(in the rows, 100 means zero)
Rows with their classes
93 100 99 103 99 101 103 105 98 96 97 101 102 101 93 112 112 106 96 104
 99 93 101 97 -> Bodi
104 96 93 103 101 97 100 103 103 101 97 100 102 100 106 99 100 101 99 99
 100 97 101 93 -> bokif
97 97 84 105 103 97 98 103 120 105 106 92 99 98 117 110 101 77 95 90 93
 92 102 83 -> bokif
96 96 90 102 104 105 100 92 97 99 97 103 107 102 96 113 84 107 89 112
 114 99 98 86 -> mep
116 97 72 93 99 100 99 104 111 100 105 101 98 96 120 82 93 113 110 101
 103 115 97 82 -> loriv
104 108 79 105 94 108 106 98 102 104 89 102 116 98 86 97 106 110 116 110
 117 125 87 124 -> loriv
96 108 150 104 101 105 105 93 89 98 100 91 104 102 93 94 101 82 96 96
 102 104 96 127 -> Sim
94 105 98 107 88 102 110 100 99 106 104 100 104 100 99 95 123 83 113 94
 102 115 95 101 -> loriv
108 93 108 85 86 106 102 85 57 101 80 124 101 93 53 103 76 132 88 127
 120 98 94 70 -> loriv
102 99 121 90 111 100 97 98 96 94 95 94 95 97 95 101 100 114 87 108 106
 97 107 91 -> Bodi
93 116 79 115 109 95 108 120 166 102 113 76 97 95 142 107 135 52 117 67
 84 110 99 134 -> mep
93 98 56 93 96 100 104 93 73 104 98 110 103 101 85 100 108 113 106 116
 112 103 93 68 -> Bodi
90 98 84 106 107 107 103 101 109 97 100 99 99 101 102 111 93 104 95 104
 104 106 98 83 -> Bodi
100 106 76 92 105 98 98 97 96 102 101 88 96 99 101 106 121 92 102 101
 100 95 102 87 -> Bodi
107 76 103 88 79 105 93 81 34 101 73 132 108 96 34 118 56 162 75 139 119
 78 99 60 -> Mel
99 108 120 102 110 105 98 99 97 93 93 90 97 99 100 94 111 113 97 106 106
 114 101 128 -> Sim
90 97 79 103 103 108 95 94 114 102 92 97 94 100 85 126 89 96 96 92 96 88
 101 92 -> Bodi
106 90 149 94 92 108 111 86 108 96 102 134 98 105 82 91 54 106 95 111
 114 121 88 100 -> loriv

Rows, each with its class
100 104 116 106 99 65 114 97 113 112 114 140 104 106 111 98 97 98 98 120
 82 105 106 111 -> <27>
94 108 93 95 95 105 102 102 101 88 101 103 105 101 107 103 100 95 106
 100 107 82 98 115 -> <28>
104 104 114 103 101 70 111 94 110 111 101 130 104 106 110 99 99 97 93
 117 84 112 105 103 -> <27>
95 110 107 103 98 82 108 100 108 102 99 129 105 103 112 104 98 94 104
 112 94 92 102 114 -> <27>
106 98 93 100 89 91 112 98 110 83 118 113 101 82 95 89 98 94 106 107 105
 104 103 120 -> <33>
103 103 112 102 98 73 111 94 107 98 86 121 106 109 108 104 104 102 95
 118 90 114 105 95 -> <27>
103 102 117 104 101 65 113 94 113 106 100 136 100 104 108 105 95 98 95
 120 81 112 105 98 -> <27>
108 94 88 95 97 106 105 100 102 88 111 92 100 85 87 92 99 100 107 93 107
 105 99 106 -> <33>
103 100 118 104 100 60 115 95 114 108 104 139 103 102 109 97 97 102 95
 122 83 114 108 105 -> <27>
101 106 95 94 94 90 108 100 108 88 118 121 103 90 100 96 97 90 105 105
 103 92 103 122 -> <33>
96 106 108 100 97 77 111 100 115 108 122 139 99 98 112 100 95 95 101 111
 86 97 100 121 -> <27>
101 103 113 103 98 62 119 99 110 109 117 145 98 99 111 96 97 96 98 122
 83 107 103 116 -> <27>
101 105 108 103 95 73 114 95 113 97 106 134 105 99 108 99 96 95 98 113
 90 103 104 112 -> <27>
101 103 117 103 101 68 110 96 108 106 97 127 103 106 111 101 95 103 96
 116 85 119 106 98 -> <27>
105 105 99 102 97 90 106 97 105 93 96 113 105 105 106 107 97 98 100 109
 100 95 100 107 -> <28>
90 116 90 102 91 109 101 107 99 88 101 106 107 108 116 115 99 94 106 104
 105 75 97 117 -> <28>
94 104 106 101 99 80 111 106 109 112 123 135 101 97 118 102 99 95 102
 110 89 93 99 121 -> <27>
104 104 93 97 90 81 119 95 114 80 120 127 108 85 98 91 96 91 106 110 101
 99 110 127 -> <33>
102 102 111 102 98 74 110 94 108 99 106 127 104 100 105 97 97 96 98 113
 90 111 109 104 -> <27>
93 111 96 97 96 98 103 101 101 93 103 112 104 103 110 109 101 94 101 104
 102 84 97 114 -> <28>
110 97 93 97 96 91 107 96 107 91 113 112 100 91 100 92 97 95 103 105 100
 103 105 115 -> <33>
102 103 103 100 97 76 117 94 114 95 112 131 105 96 104 95 96 92 102 115
 93 105 105 118 -> <27>
91 111 93 98 98 109 96 103 96 93 97 101 103 108 111 112 100 97 104 101
 106 82 95 108 -> <28>
109 96 114 102 97 63 119 93 112 104 109 134 100 96 103 91 96 96 98 116
 87 121 109 104 -> <27>
87 117 93 98 95 101 102 102 104 92 102 117 108 109 117 115 97 95 104 111
 102 75 100 121 -> <28>
105 109 119 107 101 58 119 95 116 107 109 145 102 103 111 100 96 97 97
 124 81 112 109 109 -> <27>
102 99 95 99 97 100 104 101 104 96 114 106 99 89 93 93 100 94 103 100
 100 99 100 111 -> <33>
104 107 90 94 100 88 112 95 109 73 114 120 107 83 95 90 98 89 107 107
 106 101 107 119 -> <33>
102 104 91 91 89 97 113 98 104 85 113 112 102 81 95 92 96 93 97 102 104
 97 103 122 -> <33>
88 112 89 95 94 111 99 105 99 91 105 107 105 105 113 111 101 94 104 101
 106 73 95 117 -> <28>
105 94 107 98 97 81 113 97 111 103 125 119 98 86 95 90 96 95 102 104 90
 110 107 112 -> <27>
101 106 113 103 97 65 115 93 113 94 97 138 106 106 113 102 97 98 97 122
 86 108 105 107 -> <27>
87 120 90 98 86 105 101 102 104 89 98 116 111 110 118 119 101 93 106 109
 103 69 97 126 -> <28>
